Below are the code and all the weights of a small trained network. Each question names an input and a class and asks about switching units off, where a switched-off unit gives its printed mean instead of its output.

import numpy as np


def w(rows, s, z=0):
    codes = np.array(rows[::2]) - 128.0
    scale = np.full(codes.shape[1], s)
    scale[-1] = z or s
    return codes * scale


def norm(h):
    return h / np.sqrt((h * h).mean(-1, keepdims=True) + 1e-5)


def f(y):
    return np.maximum(y, 0)


def log_softmax(a):
    a = a - a.max(-1, keepdims=True)
    return a - np.log(np.exp(a).sum(-1, keepdims=True))


def net(x, mask):
    res = np.array(x, float).reshape(1, 4) / 4 @ E
    u = 0
    for l in range(4):
        y = f(norm(res) @ A[l][:, :-1].T + A[l][:, -1])
        res = res + np.where(mask[u : u + 4], y, B[l][:, -1]) @ B[l][:, :-1]
        u += 4
    return log_softmax(norm(res)[-1] @ U[:, :-1].T + U[:, -1])


A, B = {}, {}
E = w([
[98,142,113,137,94,122,100,203,183],'x0',
[143,118,170,92,176,75,75,126,102],'x1',
[151,189,128,47,183,251,113,94,75],'x2',
[190,156,190,86,139,67,142,126,151],'x3',
],0.011)
A[0] = w([
[141,169,188,105,125,1,148,93,172,131],'L0N0',
[153,101,208,142,117,116,119,142,205,3],'L0N1',
[143,132,180,44,151,169,72,115,110,64],'L0N2',
[90,185,123,120,184,130,158,158,106,174],'L0N3',
],0.0077,0.0038)
B[0] = w([
[173,2,161,194,210,55,152,200,140,255],'L0N0',
[79,23,104,126,156,210,182,126,78,164],'L0N1',
[171,192,191,88,139,154,38,130,86,210],'L0N2',
[45,101,190,105,142,100,131,156,131,174],'L0N3',
],0.0083,0.0069)
A[1] = w([
[180,107,100,108,114,142,159,93,63,77],'L1N0',
[135,125,132,146,23,96,146,206,174,17],'L1N1',
[30,1,143,148,139,196,133,126,105,7],'L1N2',
[153,140,154,140,167,118,114,119,141,92],'L1N3',
],0.009,0.0018)
B[1] = w([
[119,92,80,102,181,120,253,20,123,175],'L1N0',
[33,226,142,141,162,32,20,107,200,222],'L1N1',
[149,227,68,110,70,208,165,132,158,254],'L1N2',
[204,110,132,50,59,207,117,149,123,183],'L1N3',
],0.0077,0.0057)
A[2] = w([
[98,94,54,166,34,194,90,81,132,37],'L2N0',
[103,108,53,181,62,160,117,78,73,2],'L2N1',
[165,169,198,140,148,90,210,96,136,204],'L2N2',
[89,140,90,254,29,161,107,96,56,88],'L2N3',
],0.0071,0.0032)
B[2] = w([
[123,197,48,106,118,181,179,150,52,211],'L2N0',
[70,247,125,110,74,77,171,210,73,183],'L2N1',
[175,36,105,147,64,88,107,74,147,252],'L2N2',
[152,158,79,70,154,186,150,177,80,222],'L2N3',
],0.011,0.0041)
A[3] = w([
[188,55,191,111,122,158,147,81,133,15],'L3N0',
[198,196,238,29,246,197,92,101,134,160],'L3N1',
[120,60,187,186,130,83,174,106,68,254],'L3N2',
[176,163,181,18,173,118,2,97,31,95],'L3N3',
],0.0082,0.0016)
B[3] = w([
[74,180,160,166,146,208,172,92,145,186],'L3N0',
[93,50,169,109,90,87,6,98,141,254],'L3N1',
[186,145,145,73,198,139,153,161,115,200],'L3N2',
[84,93,95,138,76,217,72,96,104,246],'L3N3',
],0.014,0.0099)
U = w([
[182,27,193,189,176,24,180,196,180,225],'0',
[56,222,50,102,58,172,202,177,96,214],'1',
[19,185,119,207,60,8,87,180,251,3],'2',
[79,34,177,65,36,203,2,44,91,215],'3',
[173,91,140,110,137,158,203,14,149,41],'4',
],0.0096,0.0042)

Each question gives the input, the list of numbers given to net, and the class t.
The units are the neurons (one row each of A and B). Each row of codes is followed by its name. A weight is (code - 128) times the scale printed after its matrix; where a second scale follows, it is the last column's (A, B and U).
mask holds one flag per neuron, layer by layer. A switched-off neuron (its flag False) gives its mean, the last column of its row in B, instead of its output. The means were averaged over made-up inputs and are rounded, as every weight is.
A unit's drop is (log p(t) with every unit on - log p(t) with that unit switched off) / (log p(t) with every unit on - log p(t) with every unit switched off).
The circuit of an input: a set's keep is (log p(t) with only the set's units on - log p(t) with every unit switched off) / (log p(t) with every unit on - log p(t) with every unit switched off). Starting from the 12 units with the biggest drops (on a tie, the unit counted first), units are removed one at a time, each time the one whose removal leaves the highest keep (on an exact tie, the one counted first), for as long as the keep stays at least 0.8.
circuit, biggest first: the units of the circuit, biggest drop first
top k neurons: the k neurons with the biggest drops, biggest first
top k neurons in layer l: the k neurons of layer l with the biggest drops, biggest first
drop of u: that unit's drop, to one decimal
input [5,5,-3,-5], class 2: top 2 neurons -> L1N1; L0N1
input [-5,-6,-2,1], class 1: circuit, biggest first -> L3N1
input [-4,0,0,4], class 4: circuit, biggest first -> L2N2; L3N1
input [8,-3,-2,-4], class 2: top 3 neurons in layer 3 -> L3N3; L3N2; L3N0
input [2,3,-1,-2], class 2: top 4 neurons -> L0N2; L0N1; L1N1; L3N3
input [-5,-6,1,1], class 4: top 2 neurons -> L1N0; L0N1
input [7,-8,4,5], class 2: circuit, biggest first -> L3N3; L1N1
input [-2,-4,-8,-3], class 2: top 3 neurons -> L1N1; L0N1; L3N3
input [-8,8,-4,-5], class 4: top 2 neurons in layer 3 -> L3N1; L3N0
input [0,-8,-2,3], class 2: drop of L1N1 -> 0.4
input [5,0,-4,-8], class 1: drop of L3N1 -> 0.1
input [4,5,-6,-4], class 2: drop of L1N1 -> 0.2
input [8,-7,1,0], class 2: drop of L1N1 -> 1.3
input [-5,-4,-3,0], class 1: circuit, biggest first -> L3N1
